Zom: .05; -.01; -.03; .03; .22; .54; -.01; .04; -.07; -.05; .00; .13; .32; .07; -.41; -.47; .02; -.20; .63; .00; .32; .03; -.05; -.12; .16
Lakar: .05; -.01; -.03; .03; .22; .54; -.01; .08; -.07; .00; .00; .32; .07; -.20; .63; .02; -.41; .13; -.05; -.47; -.28; .03; -.05; -.03; -.19
Vuke: .05; -.01; -.03; .03; .22; .54; -.01; .04; -.07; -.05; .00; .13; -.28; .07; -.16; -.24; -.07; -.23; .85; -.01; -.28; .03; -.05; -.03; -.19
-.05; .00; .13; .32; .07; -.41; -.47; .02; -.20; .63; .00 : Zom
len: .05; -.01 : 2
len: .05; -.01; -.03; .03; .22; .54; -.01; .08 : 8
.05; -.01; -.03; .03; .22; .54; -.01; .04; -.07; -.05; .00; .13; .32; .07; -.41; -.47; .02; -.20; .63; .00; .32; .03; -.05; -.12; .16 : Zom

